[[-30  -2   6]
 [  8  12  11]
 [ 14  14 -20]
 [ -9  -9  11]]
->
[[  8  12  11]
 [ 14  14 -20]]

[[  0 -36  26]
 [ -5  20  11]
 [  3 -13   6]]
->
[[ -5  20  11]
 [  3 -13   6]]

[[ -8 -26 -26]
 [  4   7  -1]
 [ -2  -4  -3]
 [ -3  -5  -3]]
->
[[ 4  7 -1]
 [-2 -4 -3]]

[[-33  15  13]
 [ 12   8   7]
 [ -6 -22   5]]
->
[[ 12   8   7]
 [ -6 -22   5]]

[[ 27  15 -22]
 [ 30  18 -20]
 [-27 -18  18]
 [-26 -13  19]
 [-24  14 -23]]
->
[[ 30  18 -20]
 [-27 -18  18]]

[[ 25 -11 -14  20  -7]
 [-16  33  27 -30  -4]
 [-12  20  35 -12  -9]
 [ 16 -21  -1  32 -10]
 [-11  13   1 -12  17]]
->
[[-16  33  27]
 [-12  20  35]]
---
[[ 17   8  -2 -12 -20 -24 -26 -25 -20 -12  -2   8]
 [-17  -1  17   5 -15  -9  13  12 -11 -14   8  16]
 [ 16  16  14  11   7   2  -3  -8 -12 -15 -16 -16]
 [-20  -7  24  -5 -21  16  11 -23   1  22 -13 -16]
 [-19 -14  -7   2  10  17  20  21  18  13   5  -3]]
->
[[-20  -7  24  -5 -21  16  11 -23   1  22 -13 -16]
 [-19 -14  -7   2  10  17  20  21  18  13   5  -3]
 [-17  -1  17   5 -15  -9  13  12 -11 -14   8  16]
 [ 16  16  14  11   7   2  -3  -8 -12 -15 -16 -16]
 [ 17   8  -2 -12 -20 -24 -26 -25 -20 -12  -2   8]]

[[ -9  19 -25  20  -9 -14  22 -29  24 -17   5]
 [ 22  20  -9 -14  22 -29  24 -17   5  -1  11]
 [-25  16 -13  19 -25  20  -9 -14  22 -29  24]
 [ 20 -13  19 -25  20  -9 -14  22 -29  24 -17]
 [-29  -9 -14  22 -29  24 -17   5  -1  11 -10]
 [ 19 -15  16 -13  19 -25  20  -9 -14  22 -29]
 [-13  11 -15  16 -13  19 -25  20  -9 -14  22]
 [-14 -25  20  -9 -14  22 -29  24 -17   5  -1]]
->
[[-29  -9 -14  22 -29  24 -17   5  -1  11 -10]
 [-25  16 -13  19 -25  20  -9 -14  22 -29  24]
 [-14 -25  20  -9 -14  22 -29  24 -17   5  -1]
 [-13  11 -15  16 -13  19 -25  20  -9 -14  22]
 [ -9  19 -25  20  -9 -14  22 -29  24 -17   5]
 [ 19 -15  16 -13  19 -25  20  -9 -14  22 -29]
 [ 20 -13  19 -25  20  -9 -14  22 -29  24 -17]
 [ 22  20  -9 -14  22 -29  24 -17   5  -1  11]]

[[ 14   2]
 [ 16 -12]
 [ -4 -10]
 [ 21   0]
 [ 11  -7]
 [  4   9]
 [ -1   0]
 [ 33   1]
 [  9   0]
 [ 30   1]
 [-22   0]
 [-15  10]]
->
[[-22   0]
 [-15  10]
 [ -4 -10]
 [ -1   0]
 [  4   9]
 [  9   0]
 [ 11  -7]
 [ 14   2]
 [ 16 -12]
 [ 21   0]
 [ 30   1]
 [ 33   1]]

[[-22  20 -19 -10 -19  18  19]
 [ 16   3 -17  -8   7  18   1]
 [-11 -23  27 -36 -33  -7 -15]
 [ 27   2 -19  36 -15 -28 -16]
 [ 12 -30  -7   5 -11   7 -11]
 [-29 -17  -2 -10 -23  12 -22]]
->
[[-29 -17  -2 -10 -23  12 -22]
 [-22  20 -19 -10 -19  18  19]
 [-11 -23  27 -36 -33  -7 -15]
 [ 12 -30  -7   5 -11   7 -11]
 [ 16   3 -17  -8   7  18   1]
 [ 27   2 -19  36 -15 -28 -16]]

[[  6  -4   1  13 -15  -4   5]
 [  3  -4   0  15 -13  -4   5]
 [ -1  -4  -1  16 -12  -3   5]
 [ 12  -4   2   9 -19  -4   4]
 [ 16  -4   3   6 -21  -5   3]
 [ -2  -4  -1  17 -11  -3   5]
 [ 27  -3   4  -2 -17  -4   2]
 [  5  -4   0  14 -14  -4   5]]
->
[[ -2  -4  -1  17 -11  -3   5]
 [ -1  -4  -1  16 -12  -3   5]
 [  3  -4   0  15 -13  -4   5]
 [  5  -4   0  14 -14  -4   5]
 [  6  -4   1  13 -15  -4   5]
 [ 12  -4   2   9 -19  -4   4]
 [ 16  -4   3   6 -21  -5   3]
 [ 27  -3   4  -2 -17  -4   2]]

[[-12  31]
 [ -6  18]
 [  8 -11]
 [  6 -12]]
->
[[-12  31]
 [ -6  18]
 [  6 -12]
 [  8 -11]]
---
[[-34  32 -22 -30   9]
 [ 36  15  -6 -13  12]
 [-25 -15 -17 -32 -16]]
->
[[ 32 -22]
 [ 15  -6]]

[[  8   1  -1  16]
 [-18 -19  34  -8]
 [ 16  -2  -8  -9]
 [-11 -17  33  -9]
 [ 11 -22   8  -2]]
->
[[  1  -1]
 [-19  34]]

[[ 35   1  16]
 [  1 -23  -8]
 [ 26 -17  -5]]
->
[[  1  16]
 [-23  -8]]

[[  1  -7  10  13  -5]
 [  3   2  17  12  -3]
 [ 11  11  11  -1  -2]
 [ 17  -5  20  -4 -29]
 [ 11  -3  18  -1 -22]]
->
[[-7 10]
 [ 2 17]]

[[-37   4  11]
 [-26  -5  21]]
->
[[ 4 11]
 [-5 21]]

[[ 26 -28   6 -31  23]
 [ 15  16 -28   0 -22]]
->
[[-28   6]
 [ 16 -28]]
---
[[ -1  -5  -5   1  -3]
 [ 36 -13   1 -16  -4]
 [-15  -8 -27 -11   4]
 [ -3  -3   0  -3   0]
 [-13   3 -35 -15  12]]
->
[[ 36 -13   1 -16  -4]
 [-15  -8 -27 -11   4]
 [ -1  -5  -5   1  -3]
 [ -3  -3   0  -3   0]
 [-13   3 -35 -15  12]]

[[-13 -33   1]
 [ -2 -31  14]
 [ 28  12  31]
 [-14  21 -29]
 [-21   4 -31]
 [-20 -26 -14]]
->
[[-13 -33   1]
 [ -2 -31  14]
 [-20 -26 -14]
 [-21   4 -31]
 [ 28  12  31]
 [-14  21 -29]]

[[ -6   4  20 -19  23 -13  14  14 -11]
 [-13  -6  -6   2 -34  -9   2   0   2]]
->
[[-13  -6  -6   2 -34  -9   2   0   2]
 [ -6   4  20 -19  23 -13  14  14 -11]]

[[ -8   7 -10   3 -23  31  22 -15  -3]
 [-11  16 -18   7   3   9 -10  -9  10]
 [ -2  22  -5  19  23 -12 -24  18  -6]
 [-12  10 -14   3  -4  10 -10 -14  12]
 [ 12  12  15  22   3  23  11 -23 -13]]
->
[[ -8   7 -10   3 -23  31  22 -15  -3]
 [-12  10 -14   3  -4  10 -10 -14  12]
 [ 12  12  15  22   3  23  11 -23 -13]
 [-11  16 -18   7   3   9 -10  -9  10]
 [ -2  22  -5  19  23 -12 -24  18  -6]]

[[  0  -2 -12  25  23   6  27 -12 -16   2  -7  -1  21 -11   4  15]
 [  9  24   3  24   2   7  12  -9   2   6   9  18  21 -10  -1   0]
 [  7   4   4  27  17  16  12  -9 -18  -4  17   7  26  -7  -2  14]]
->
[[  0  -2 -12  25  23   6  27 -12 -16   2  -7  -1  21 -11   4  15]
 [  7   4   4  27  17  16  12  -9 -18  -4  17   7  26  -7  -2  14]
 [  9  24   3  24   2   7  12  -9   2   6   9  18  21 -10  -1   0]]

[[-18 -11  16 -10   6 -14  -4  -7   1 -28   4   3   9  10  -7 -21]
 [  1 -15  13 -14   3  -9   0 -16  -5   3   2   2  10  15  -9   1]
 [-23   2 -19   2   1  11   1  -2   0 -29   1   5  15  -2  -6 -21]
 [  6   7  -6  11 -13   9 -11   7  19   9 -18 -15 -13 -10  19   5]]
->
[[  1 -15  13 -14   3  -9   0 -16  -5   3   2   2  10  15  -9   1]
 [-18 -11  16 -10   6 -14  -4  -7   1 -28   4   3   9  10  -7 -21]
 [-23   2 -19   2   1  11   1  -2   0 -29   1   5  15  -2  -6 -21]
 [  6   7  -6  11 -13   9 -11   7  19   9 -18 -15 -13 -10  19   5]]

[[ 11  -2  -3  -1  -1  -2  -3   0 -13  -1  19  -2  -1  -3 -15]
 [  0   3   6   3  21   5  24   0   1   3  -1   7   2  20   2]
 [ -5 -20  -4   1  -4  -2  -3  -2  -3 -11   0  -2  33  -1  -1]
 [  1   1   0   0   0   0   0   0  -1   0   2   0  -2   0  -1]
 [ -1  -1   1   0   0   1   1   0   0   0   0   0   3   1   0]]
->
[[ -5 -20  -4   1  -4  -2  -3  -2  -3 -11   0  -2  33  -1  -1]
 [ 11  -2  -3  -1  -1  -2  -3   0 -13  -1  19  -2  -1  -3 -15]
 [ -1  -1   1   0   0   1   1   0   0   0   0   0   3   1   0]
 [  1   1   0   0   0   0   0   0  -1   0   2   0  -2   0  -1]
 [  0   3   6   3  21   5  24   0   1   3  -1   7   2  20   2]]

[[-25  12 -26  12]
 [ 25  20 -37  -8]
 [ -1  -7  -6 -21]
 [-17 -15  14   1]
 [ -6   1  -8   7]
 [  2 -23  14 -21]
 [-18 -20   8 -34]]
->
[[  2 -23  14 -21]
 [-18 -20   8 -34]
 [-17 -15  14   1]
 [ -1  -7  -6 -21]
 [ -6   1  -8   7]
 [-25  12 -26  12]
 [ 25  20 -37  -8]]
